Below is a small trained network, with its code and all its weights. Each question gives an input and a class and asks what happens when units are switched off, that is, made to give their printed mean instead of their output.

import numpy as np


def w(rows, s, z=0):
    codes = np.array(rows[::2]) - 128.0
    scale = np.full(codes.shape[1], s)
    scale[-1] = z or s
    return codes * scale


def f(y):
    return np.maximum(y, 0)


def log_softmax(a):
    a = a - a.max(-1, keepdims=True)
    return a - np.log(np.exp(a).sum(-1, keepdims=True))


def net(x, mask):
    res = np.array(x, float).reshape(1, 8) / 4 @ E
    y = f(res @ A[0][:, :-1].T + A[0][:, -1])
    res = res + np.where(mask, y, B[0][:, -1]) @ B[0][:, :-1]
    return log_softmax(res[-1] @ U[:, :-1].T + U[:, -1])


A, B = {}, {}
E = w([
[101,209,149,161,59,154],'x0',
[85,191,114,153,192,70],'x1',
[66,116,96,56,152,117],'x2',
[156,143,125,63,30,160],'x3',
[55,87,127,117,77,100],'x4',
[130,152,2,153,126,112],'x5',
[133,112,111,146,149,219],'x6',
[177,41,87,165,109,74],'x7',
],0.0086)
A[0] = w([
[114,224,121,151,95,126,162],'N0',
[210,144,217,92,149,207,253],'N1',
[255,217,190,129,174,134,238],'N2',
[87,109,59,217,188,83,217],'N3',
[161,137,155,188,158,150,188],'N4',
[97,77,222,67,107,103,221],'N5',
[53,137,181,130,85,67,193],'N6',
[131,102,54,96,58,214,152],'N7',
[11,199,84,107,209,80,197],'N8',
[205,159,207,18,45,37,193],'N9',
[63,217,9,162,176,82,231],'N10',
[151,86,106,151,78,67,125],'N11',
[169,74,112,113,64,73,202],'N12',
[93,79,158,16,106,143,175],'N13',
[209,160,166,225,103,134,218],'N14',
[182,111,91,52,25,211,185],'N15',
[29,80,108,133,171,174,217],'N16',
[64,164,108,184,86,151,101],'N17',
[175,137,140,66,81,137,107],'N18',
[160,132,208,150,196,203,217],'N19',
[74,214,167,67,80,94,218],'N20',
[115,154,154,84,52,82,195],'N21',
[152,172,135,161,193,154,153],'N22',
[170,89,78,157,154,96,135],'N23',
[193,166,142,150,146,165,94],'N24',
[93,124,214,90,152,192,175],'N25',
[137,72,75,94,36,187,132],'N26',
[88,92,212,74,142,140,216],'N27',
],0.0085,0.004)
B[0] = w([
[80,188,159,93,32,167,196],'N0',
[66,136,130,140,216,220,254],'N1',
[59,162,224,41,83,233,246],'N2',
[207,97,226,113,88,36,227],'N3',
[137,96,180,137,107,173,193],'N4',
[37,108,38,203,155,129,217],'N5',
[75,154,86,128,123,44,197],'N6',
[253,233,31,174,216,166,190],'N7',
[103,171,186,19,153,11,237],'N8',
[44,160,36,169,32,206,224],'N9',
[198,157,216,24,81,47,246],'N10',
[170,85,96,222,56,106,172],'N11',
[162,81,49,177,58,124,192],'N12',
[65,99,48,152,210,71,196],'N13',
[145,106,179,169,62,228,226],'N14',
[165,225,42,170,186,197,222],'N15',
[189,102,187,146,203,39,192],'N16',
[127,196,155,157,73,76,168],'N17',
[110,188,62,144,102,156,168],'N18',
[95,75,186,132,212,205,239],'N19',
[70,179,102,155,46,51,225],'N20',
[92,146,40,154,73,117,194],'N21',
[111,125,182,61,149,165,192],'N22',
[207,87,191,111,92,110,184],'N23',
[101,136,169,128,153,191,173],'N24',
[62,70,167,184,202,136,218],'N25',
[201,169,52,169,193,121,189],'N26',
[32,68,106,178,195,119,215],'N27',
],0.0061,0.0097)
U = w([
[58,88,87,156,87,115,147],'0',
[107,168,146,137,92,110,21],'1',
[148,117,193,43,189,76,92],'2',
[200,155,65,135,180,174,42],'3',
[183,1,145,214,91,101,241],'4',
[118,111,194,142,148,209,254],'5',
[71,32,129,191,189,101,40],'6',
],0.0092,0.0025)

Each question gives the input, the list of numbers given to net, and the class t.
The units are the neurons (one row each of A and B). Each row of codes is followed by its name. A weight is (code - 128) times the scale printed after its matrix; where a second scale follows, it is the last column's (A, B and U).
mask holds one flag per neuron, in row order. A switched-off neuron (its flag False) gives its mean, the last column of its row in B, instead of its output. The means were averaged over made-up inputs and are rounded, as every weight is.
A unit's drop is (log p(t) with every unit on - log p(t) with that unit switched off) / (log p(t) with every unit on - log p(t) with every unit switched off).
The circuit of an input: a set's keep is (log p(t) with only the set's units on - log p(t) with every unit switched off) / (log p(t) with every unit on - log p(t) with every unit switched off). Starting from the 12 units with the biggest drops (on a tie, the unit counted first), units are removed one at a time, each time the one whose removal leaves the highest keep (on an exact tie, the one counted first), for as long as the keep stays at least 0.8.
circuit, biggest first: the units of the circuit, biggest drop first
most important unit: the unit with the biggest drop
k most important neurons: the k neurons with the biggest drops, biggest first
drop of u: that unit's drop, to one decimal
input [-1,-1,-5,1,1,6,6,4], class 3: circuit, biggest first : [N7]
input [-6,4,-6,-6,1,-4,1,2], class 4: circuit, biggest first : [N3, N23]
input [0,8,5,8,0,-1,8,-8], class 2: 2 most important neurons : [N8, N9]
input [-8,-7,5,-1,-8,-5,5,7], class 3: circuit, biggest first : [N15, N26]
input [5,-7,-8,2,3,5,-4,3], class 3: circuit, biggest first : [N15, N7]
input [-8,-3,2,1,0,3,0,-7], class 6: circuit, biggest first : [N13, N2]
input [1,1,3,-2,5,-7,-5,8], class 0: circuit, biggest first : [N9, N19]
input [4,-3,-7,5,-8,-3,-8,7], class 5: 2 most important neurons : [N2, N14]
input [0,-4,7,-1,7,-2,0,2], class 6: circuit, biggest first : [N16, N13]
input [-7,-4,5,-3,-7,8,5,5], class 4: circuit, biggest first : [N3, N23]
input [0,6,-1,-8,-4,-5,5,8], class 2: circuit, biggest first : [N3, N9, N5]
input [7,-6,-7,2,-6,3,-8,5], class 3: 2 most important neurons : [N15, N26]
input [1,-5,2,0,-2,3,1,8], class 3: 2 most important neurons : [N7, N15]
input [-8,6,-7,2,-4,5,3,2], class 4: circuit, biggest first : [N3]
input [-7,1,6,2,6,6,-4,-1], class 2: 2 most important neurons : [N8, N10]
input [-7,8,-4,-2,6,8,8,7], class 4: 2 most important neurons : [N11, N2]
input [5,8,-3,4,-4,-5,-8,1], class 0: 3 most important neurons : [N9, N21, N3]
input [-1,-3,7,1,4,-7,-4,3], class 0: 3 most important neurons : [N9, N19, N21]
input [3,4,3,-7,1,-6,-3,6], class 2: drop of N25 : 0.1
input [8,0,-2,2,-2,-5,-6,3], class 0: drop of N17 : 0.0
input [-3,-6,-5,8,0,-4,-7,-6], class 0: drop of N9 : 0.1
input [6,3,1,2,4,0,7,-7], class 1: most important unit : N20
